Below are the code and all the weights of a small trained network. Each question names an input and a class and asks about switching units off, where a switched-off unit gives its printed mean instead of its output.

import numpy as np


def w(rows, s, z=0):
    codes = np.array(rows[::2]) - 128.0
    scale = np.full(codes.shape[1], s)
    scale[-1] = z or s
    return codes * scale


def f(y):
    return y / 2 * (1 + np.tanh(0.7978845608 * (y + 0.044715 * y**3)))


def log_softmax(a):
    a = a - a.max(-1, keepdims=True)
    return a - np.log(np.exp(a).sum(-1, keepdims=True))


def net(x, mask):
    res = np.array(x, float).reshape(1, 7) / 4 @ E
    y = f(res @ A[0][:, :-1].T + A[0][:, -1])
    res = res + np.where(mask, y, B[0][:, -1]) @ B[0][:, :-1]
    return log_softmax(res[-1] @ U[:, :-1].T + U[:, -1])


A, B = {}, {}
E = w([
[141,131,192],'x0',
[122,127,101],'x1',
[203,249,102],'x2',
[125,127,120],'x3',
[129,128,126],'x4',
[123,127,99],'x5',
[1,196,149],'x6',
],0.0073)
A[0] = w([
[177,250,113,200],'neuron 1',
[161,122,71,167],'neuron 2',
[38,177,153,195],'neuron 3',
[213,93,74,193],'neuron 4',
[203,163,98,219],'neuron 5',
[155,65,81,216],'neuron 6',
[123,41,167,211],'neuron 7',
[59,27,132,254],'neuron 8',
[23,188,149,208],'neuron 9',
[77,158,158,161],'neuron 10',
],0.011,0.0056)
B[0] = w([
[93,247,123,241],'neuron 1',
[121,144,177,158],'neuron 2',
[14,128,21,225],'neuron 3',
[200,131,177,204],'neuron 4',
[217,230,175,211],'neuron 5',
[183,62,206,187],'neuron 6',
[185,39,125,208],'neuron 7',
[100,18,133,254],'neuron 8',
[28,128,19,246],'neuron 9',
[92,96,2,175],'neuron 10',
],0.008,0.0084)
U = w([
[182,62,183,244],'0',
[58,100,78,73],'1',
[178,243,224,217],'2',
[84,255,64,2],'3',
],0.0092,0.0013)

Each question gives the input, the list of numbers given to net, and the class t.
The units are the neurons (one row each of A and B). Each row of codes is followed by its name. A weight is (code - 128) times the scale printed after its matrix; where a second scale follows, it is the last column's (A, B and U).
mask holds one flag per neuron, in row order. A switched-off neuron (its flag False) gives its mean, the last column of its row in B, instead of its output. The means were averaged over made-up inputs and are rounded, as every weight is.
A unit's drop is (log p(t) with every unit on - log p(t) with that unit switched off) / (log p(t) with every unit on - log p(t) with every unit switched off).
The circuit of an input: a set's keep is (log p(t) with only the set's units on - log p(t) with every unit switched off) / (log p(t) with every unit on - log p(t) with every unit switched off). Starting from all 10 units, units are removed one at a time, each time the one whose removal leaves the highest keep (on an exact tie, the one counted first), for as long as the keep stays at least 0.8.
units of the circuit, in order: the units of the circuit, biggest drop first
k most important neurons: the k neurons with the biggest drops, biggest first
drop when u is switched off: that unit's drop, to one decimal
input [2,-4,4,-3,7,-2,0], class 2: units of the circuit, in order : (neuron 9; neuron 3)
input [1,-8,-2,-1,-6,8,0], class 0: units of the circuit, in order : (neuron 9; neuron 1)
input [-2,-3,-2,-6,-3,3,0], class 0: units of the circuit, in order : (neuron 9; neuron 1)
input [7,3,1,-8,-4,-3,-2], class 2: units of the circuit, in order : (neuron 8; neuron 9)
input [7,6,7,4,-7,3,0], class 2: 3 most important neurons : (neuron 9; neuron 3; neuron 5)
input [0,3,-3,-3,5,4,0], class 0: 3 most important neurons : (neuron 9; neuron 3; neuron 1)
input [-2,5,-2,0,-6,0,0], class 0: 3 most important neurons : (neuron 9; neuron 3; neuron 1)
input [-7,-5,7,3,-7,0,-1], class 2: drop when neuron 9 is switched off : 0.1
input [-1,-3,-8,1,6,-1,-1], class 0: drop when neuron 1 is switched off : 0.0
input [-1,-4,3,8,5,7,0], class 2: drop when neuron 9 is switched off : 0.3
input [4,-1,-5,2,-4,1,-1], class 0: drop when neuron 3 is switched off : 0.1
